[12 53 -11 1 -43 15 24 -25 -42 -1 33 -48 -28 19]
[20 -10 23 14 64 -14 -1 21 72 2 -25 49 40 -26]
[18 48 -10 6 -49 11 17 -32 -34 5 20 -60 -16 13]
[-9 -30 11 -4 -35 61 1 20 -19 13 13 5 -42 35]
->
[-9 18 20 12]
[-30 48 -10 53]
[11 -10 23 -11]
[-4 6 14 1]
[-35 -49 64 -43]
[61 11 -14 15]
[1 17 -1 24]
[20 -32 21 -25]
[-19 -34 72 -42]
[13 5 2 -1]
[13 20 -25 33]
[5 -60 49 -48]
[-42 -16 40 -28]
[35 13 -26 19]

[-35 2 -5 36 -18]
[37 26 2 16 -43]
[28 -24 26 -20 -24]
[1 1 1 -48 43]
[-31 22 -36 5 25]
[-32 7 5 58 -47]
->
[-32 -31 1 28 37 -35]
[7 22 1 -24 26 2]
[5 -36 1 26 2 -5]
[58 5 -48 -20 16 36]
[-47 25 43 -24 -43 -18]

[-23 -7 2 -5 23]
[7 34 -1 -5 12]
[-30 11 -15 -3 24]
[-27 20 19 -54 -13]
[20 -20 24 -2 -15]
->
[20 -27 -30 7 -23]
[-20 20 11 34 -7]
[24 19 -15 -1 2]
[-2 -54 -3 -5 -5]
[-15 -13 24 12 23]

[15 -13 -1 20 -11 -38 22]
[-46 3 12 -38 16 5 -30]
[24 36 -15 29 39 -8 -1]
[12 -41 14 11 -46 -22 30]
[-10 0 17 -18 -4 38 0]
[-1 -2 8 7 -19 -2 -14]
[10 53 -11 21 61 23 -28]
[29 -3 0 28 -21 -35 0]
->
[29 10 -1 -10 12 24 -46 15]
[-3 53 -2 0 -41 36 3 -13]
[0 -11 8 17 14 -15 12 -1]
[28 21 7 -18 11 29 -38 20]
[-21 61 -19 -4 -46 39 16 -11]
[-35 23 -2 38 -22 -8 5 -38]
[0 -28 -14 0 30 -1 -30 22]

[5 -19 -50]
[-6 -8 4]
[-17 -12 -13]
[-29 -36 -37]
[-5 -8 6]
[-13 -10 -7]
[-14 -11 -9]
[-8 -8 1]
[-10 -26 -60]
[1 -21 -56]
[10 -15 -28]
[-9 -9 0]
->
[-9 10 1 -10 -8 -14 -13 -5 -29 -17 -6 5]
[-9 -15 -21 -26 -8 -11 -10 -8 -36 -12 -8 -19]
[0 -28 -56 -60 1 -9 -7 6 -37 -13 4 -50]

[42 47 7 3 52 -54 54]
[38 -7 30 -54 -43 -18 29]
[-24 56 -18 -50 -5 45 -61]
[3 62 -58 0 18 18 30]
[-3 -22 42 63 -21 -10 -27]
->
[-3 3 -24 38 42]
[-22 62 56 -7 47]
[42 -58 -18 30 7]
[63 0 -50 -54 3]
[-21 18 -5 -43 52]
[-10 18 45 -18 -54]
[-27 30 -61 29 54]

[23 -16 -10 -33 31 58 30 -2 -5 -19 47]
[10 3 -24 17 -13 -9 -8 4 27 23 -10]
->
[10 23]
[3 -16]
[-24 -10]
[17 -33]
[-13 31]
[-9 58]
[-8 30]
[4 -2]
[27 -5]
[23 -19]
[-10 47]

[-13 27 -21 -9 6 3 -17 -11 -22 13]
[25 -22 35 -6 -38 -9 22 29 14 -37]
[-16 6 -40 25 41 20 -29 -15 -4 44]
[-32 9 -31 10 56 12 -10 -36 7 50]
[-19 7 -40 21 39 26 -26 -10 -1 49]
[-27 2 17 -39 5 0 43 -9 31 14]
[21 -28 16 17 -17 8 6 28 16 -14]
[17 -43 37 -2 -23 5 37 34 46 -15]
->
[17 21 -27 -19 -32 -16 25 -13]
[-43 -28 2 7 9 6 -22 27]
[37 16 17 -40 -31 -40 35 -21]
[-2 17 -39 21 10 25 -6 -9]
[-23 -17 5 39 56 41 -38 6]
[5 8 0 26 12 20 -9 3]
[37 6 43 -26 -10 -29 22 -17]
[34 28 -9 -10 -36 -15 29 -11]
[46 16 31 -1 7 -4 14 -22]
[-15 -14 14 49 50 44 -37 13]

[28 -4 54 -17 -28 6 4 39 -10 37 -17 0 19]
[33 -3 59 -20 -26 7 2 41 -6 42 -14 -5 17]
[34 -3 58 -19 -26 7 2 41 -5 42 -12 -6 16]
[31 -4 57 -19 -28 7 3 40 -9 39 -16 -2 19]
->
[31 34 33 28]
[-4 -3 -3 -4]
[57 58 59 54]
[-19 -19 -20 -17]
[-28 -26 -26 -28]
[7 7 7 6]
[3 2 2 4]
[40 41 41 39]
[-9 -5 -6 -10]
[39 42 42 37]
[-16 -12 -14 -17]
[-2 -6 -5 0]
[19 16 17 19]
